Below are the code and all the weights of a small trained network. Each question names an input and a class and asks about switching units off, where a switched-off unit gives its printed mean instead of its output.

import numpy as np


def w(rows, s, z=0):
    codes = np.array(rows[::2]) - 128.0
    scale = np.full(codes.shape[1], s)
    scale[-1] = z or s
    return codes * scale


def f(y):
    return y / 2 * (1 + np.tanh(0.7978845608 * (y + 0.044715 * y**3)))


def log_softmax(a):
    a = a - a.max(-1, keepdims=True)
    return a - np.log(np.exp(a).sum(-1, keepdims=True))


def net(x, mask):
    res = np.array(x, float).reshape(1, 8) / 4 @ E
    y = f(res @ A[0][:, :-1].T + A[0][:, -1])
    res = res + np.where(mask, y, B[0][:, -1]) @ B[0][:, :-1]
    return log_softmax(res[-1] @ U[:, :-1].T + U[:, -1])


A, B = {}, {}
E = w([
[109,159,66,134],'x0',
[248,121,185,189],'x1',
[38,100,214,194],'x2',
[161,52,72,51],'x3',
[152,39,30,200],'x4',
[69,81,153,94],'x5',
[114,118,201,72],'x6',
[149,69,132,93],'x7',
],0.011)
A[0] = w([
[135,236,181,108,189],'n0',
[157,93,15,178,253],'n1',
[17,111,168,80,163],'n2',
[240,126,136,238,149],'n3',
[209,127,62,78,170],'n4',
[178,98,142,248,166],'n5',
[190,108,66,23,143],'n6',
[104,92,187,80,123],'n7',
[97,92,212,104,133],'n8',
[34,85,115,151,194],'n9',
[167,119,129,218,46],'n10',
[128,230,163,80,130],'n11',
],0.011,0.0041)
B[0] = w([
[210,224,194,115,227],'n0',
[68,81,58,173,242],'n1',
[73,140,129,112,239],'n2',
[204,64,186,187,249],'n3',
[234,99,77,128,206],'n4',
[163,23,233,228,229],'n5',
[203,86,25,48,204],'n6',
[42,141,130,41,187],'n7',
[83,90,207,59,205],'n8',
[1,118,90,161,204],'n9',
[196,58,182,229,188],'n10',
[193,219,152,123,209],'n11',
],0.0094,0.015)
U = w([
[19,77,208,26,129],'0',
[216,48,10,84,25],'1',
[146,31,219,254,251],'2',
[11,118,44,235,64],'3',
[197,252,233,95,141],'4',
],0.0093,0.0027)

Each question gives the input, the list of numbers given to net, and the class t.
The units are the neurons (one row each of A and B). Each row of codes is followed by its name. A weight is (code - 128) times the scale printed after its matrix; where a second scale follows, it is the last column's (A, B and U).
mask holds one flag per neuron, in row order. A switched-off neuron (its flag False) gives its mean, the last column of its row in B, instead of its output. The means were averaged over made-up inputs and are rounded, as every weight is.
A unit's drop is (log p(t) with every unit on - log p(t) with that unit switched off) / (log p(t) with every unit on - log p(t) with every unit switched off).
The circuit of an input: a set's keep is (log p(t) with only the set's units on - log p(t) with every unit switched off) / (log p(t) with every unit on - log p(t) with every unit switched off). Starting from all 12 units, units are removed one at a time, each time the one whose removal leaves the highest keep (on an exact tie, the one counted first), for as long as the keep stays at least 0.8.
units of the circuit, in order: the units of the circuit, biggest drop first
k most important neurons: the k neurons with the biggest drops, biggest first
drop of u: that unit's drop, to one decimal
input [6,-3,2,-6,1,-2,-1,-8], class 3: 4 most important neurons => n9; n3; n8; n4
input [-7,5,-3,3,-4,2,-8,3], class 1: units of the circuit, in order => n6
input [-2,-2,8,0,1,1,-8,2], class 3: 3 most important neurons => n9; n3; n0
input [-2,0,5,-3,-6,-8,-7,6], class 4: units of the circuit, in order => n0; n1
input [6,4,-6,0,4,-5,-4,-2], class 2: 4 most important neurons => n3; n5; n10; n7
input [7,3,-6,-6,4,6,6,-8], class 4: units of the circuit, in order => n5; n9
input [5,-2,7,-8,-3,0,7,-2], class 4: 2 most important neurons => n0; n11
input [1,-7,4,4,-4,5,-6,-7], class 3: 3 most important neurons => n9; n8; n0
input [8,-1,2,2,-2,-7,-5,0], class 1: drop of n4 => 0.1
input [-1,3,-8,-1,7,-6,-5,-2], class 2: drop of n5 => 2.4
input [-6,6,-5,7,8,-7,1,-7], class 2: drop of n3 => 5.1
input [0,1,8,3,2,3,0,-1], class 0: drop of n10 => 0.0
